a =
[[ 0.80 -2.56  1.12  0.73 -0.93 -2.73]
 [-0.22  0.51  1.80 -2.62 -1.49  2.47]
 [-1.19 -0.19 -1.78  4.26  1.80  0.61]
 [-1.48  0.02 -1.45  5.17  2.13 -0.46]
 [ 1.46 -0.56  1.20 -1.71 -1.31 -2.63]]
Indices start at 1.
row 1 col 1 => 0.80
row 1 col 6 => -2.73
row 2 col 2 => 0.51
row 3 col 2 => -0.19
row 2 col 4 => -2.62
row 5 col 2 => -0.56
row 1 col 2 => -2.56
row 2 col 6 => 2.47
row 4 col 6 => -0.46
row 4 col 3 => -1.45
row 3 col 3 => -1.78
row 4 col 2 => 0.02
row 1 col 4 => 0.73
row 5 col 4 => -1.71
row 4 col 4 => 5.17
row 4 col 1 => -1.48
row 5 col 6 => -2.63
row 3 col 4 => 4.26
row 3 col 5 => 1.80
row 4 col 5 => 2.13

W =
array([[ 1.65,  2.35, -0.99, -0.69],
       [ 4.09,  0.83, -4.66,  3.07],
       [ 1.52,  0.74, -1.45,  1.14],
       [ 5.85,  0.63, -3.49,  2.26],
       [ 0.34,  1.84, -1.09, -0.79],
       [ 0.99,  1.25, -1.10,  0.62],
       [ 0.66,  0.97, -0.99,  1.53],
       [ 0.79,  0.97, -0.82,  0.04],
       [-1.20,  1.60,  0.52, -1.64],
       [ 3.72, -0.86, -3.70,  5.46],
       [ 0.63,  1.14,  0.46, -0.11],
       [ 0.84,  0.97, -0.29, -0.95],
       [ 2.06,  0.60, -0.91,  0.18],
       [ 3.57,  0.60, -2.43,  2.95],
       [-0.27,  0.76, -0.81,  1.77],
       [ 5.29,  0.11, -4.65,  4.16]])
Rows and columns are counted from 1.
row 1 col 1 -> 1.65
row 13 col 3 -> -0.91
row 12 col 1 -> 0.84
row 8 col 2 -> 0.97
row 11 col 4 -> -0.11
row 10 col 4 -> 5.46
row 6 col 4 -> 0.62
row 6 col 1 -> 0.99
row 5 col 2 -> 1.84
row 6 col 2 -> 1.25
row 12 col 2 -> 0.97
row 9 col 2 -> 1.60
row 1 col 4 -> -0.69
row 13 col 2 -> 0.60
row 16 col 3 -> -4.65
row 15 col 4 -> 1.77
row 15 col 1 -> -0.27
row 12 col 4 -> -0.95
row 4 col 2 -> 0.63
row 14 col 2 -> 0.60
row 1 col 3 -> -0.99
row 3 col 3 -> -1.45
row 11 col 2 -> 1.14
row 9 col 3 -> 0.52
row 2 col 1 -> 4.09
row 8 col 4 -> 0.04
row 1 col 2 -> 2.35
row 4 col 3 -> -3.49
row 10 col 2 -> -0.86
row 16 col 1 -> 5.29
row 4 col 4 -> 2.26
row 16 col 2 -> 0.11

x =
[[-0.43 -4.70 -0.21 -2.32 -1.72 -1.63 -2.10 -1.52  1.81 -0.22  0.32]
 [ 0.98  2.98  0.63  1.19  1.48  0.68 -0.85  0.70  0.97  0.11  0.64]
 [ 0.32 -3.94  0.11 -1.69 -1.03 -0.28 -2.30 -0.11 -1.79 -0.09  0.44]
 [ 0.36 -4.62 -0.29 -4.64 -4.33 -0.74  0.09 -2.30 -2.81 -0.44 -0.67]
 [-0.47  1.08 -0.06  0.51  0.98  1.28  1.57  0.22 -0.07  0.05 -0.12]
 [ 0.26  3.96  0.19  5.18  3.41  0.16 -1.86  3.34  0.25  0.45 -0.22]
 [ 0.00  2.63 -0.08  1.35  0.55 -0.27  2.93  0.32 -1.11  0.41  0.07]
 [-0.83 -4.51 -0.51 -3.40 -2.50 -0.03 -1.14 -2.13  1.58 -0.58 -0.95]]
Indices start at 1.
row 1 col 1 => -0.43
row 7 col 4 => 1.35
row 6 col 4 => 5.18
row 1 col 10 => -0.22
row 5 col 11 => -0.12
row 4 col 3 => -0.29
row 8 col 3 => -0.51
row 5 col 4 => 0.51
row 8 col 6 => -0.03
row 1 col 11 => 0.32
row 2 col 8 => 0.70
row 7 col 1 => 0.00
row 1 col 3 => -0.21
row 2 col 2 => 2.98
row 4 col 8 => -2.30
row 6 col 7 => -1.86
row 3 col 8 => -0.11
row 7 col 8 => 0.32
row 8 col 2 => -4.51
row 1 col 8 => -1.52
row 2 col 5 => 1.48
row 5 col 6 => 1.28
row 8 col 10 => -0.58
row 2 col 10 => 0.11
row 8 col 8 => -2.13
row 4 col 7 => 0.09
row 7 col 2 => 2.63
row 3 col 10 => -0.09
row 6 col 5 => 3.41
row 3 col 2 => -3.94

X =
[[   1.316   76.248  156.585   95.796  160.925   78.745  121.791  266.053
   130.984  156.088   77.461    2.617  137.188   84.834   75.182]
 [  39.596   66.384   76.265  135.636  169.101  101.825   58.244  122.769
   -87.417    2.777  238.783  151.213  219.849  162.447   40.769]
 [  58.388   91.829   46.745   84.548   69.251   13.626   91.770   20.059
   131.822   66.582  104.843   34.095   45.151   67.856   83.894]
 [ 173.346  190.475    3.549   99.168  111.192   -4.276  215.611 -154.166
   286.498  156.767  150.118   50.658  -11.366  100.138  190.236]
 [  45.589   44.236   99.257  142.864  173.605   65.543  122.696  107.054
   100.728  115.272  207.279  127.075   41.912  197.857  126.246]]
Indices start at 1.
(1, 1): 1.316
(4, 2): 190.475
(1, 13): 137.188
(3, 2): 91.829
(5, 3): 99.257
(1, 3): 156.585
(1, 9): 130.984
(3, 5): 69.251
(1, 8): 266.053
(3, 15): 83.894
(4, 11): 150.118
(2, 8): 122.769
(2, 7): 58.244
(3, 13): 45.151
(2, 14): 162.447
(3, 8): 20.059
(4, 9): 286.498
(5, 2): 44.236
(5, 6): 65.543
(1, 12): 2.617
(5, 1): 45.589
(2, 1): 39.596
(4, 1): 173.346
(3, 6): 13.626
(1, 10): 156.088
(2, 4): 135.636
(2, 9): -87.417
(4, 4): 99.168
(5, 4): 142.864
(1, 15): 75.182
(5, 11): 207.279
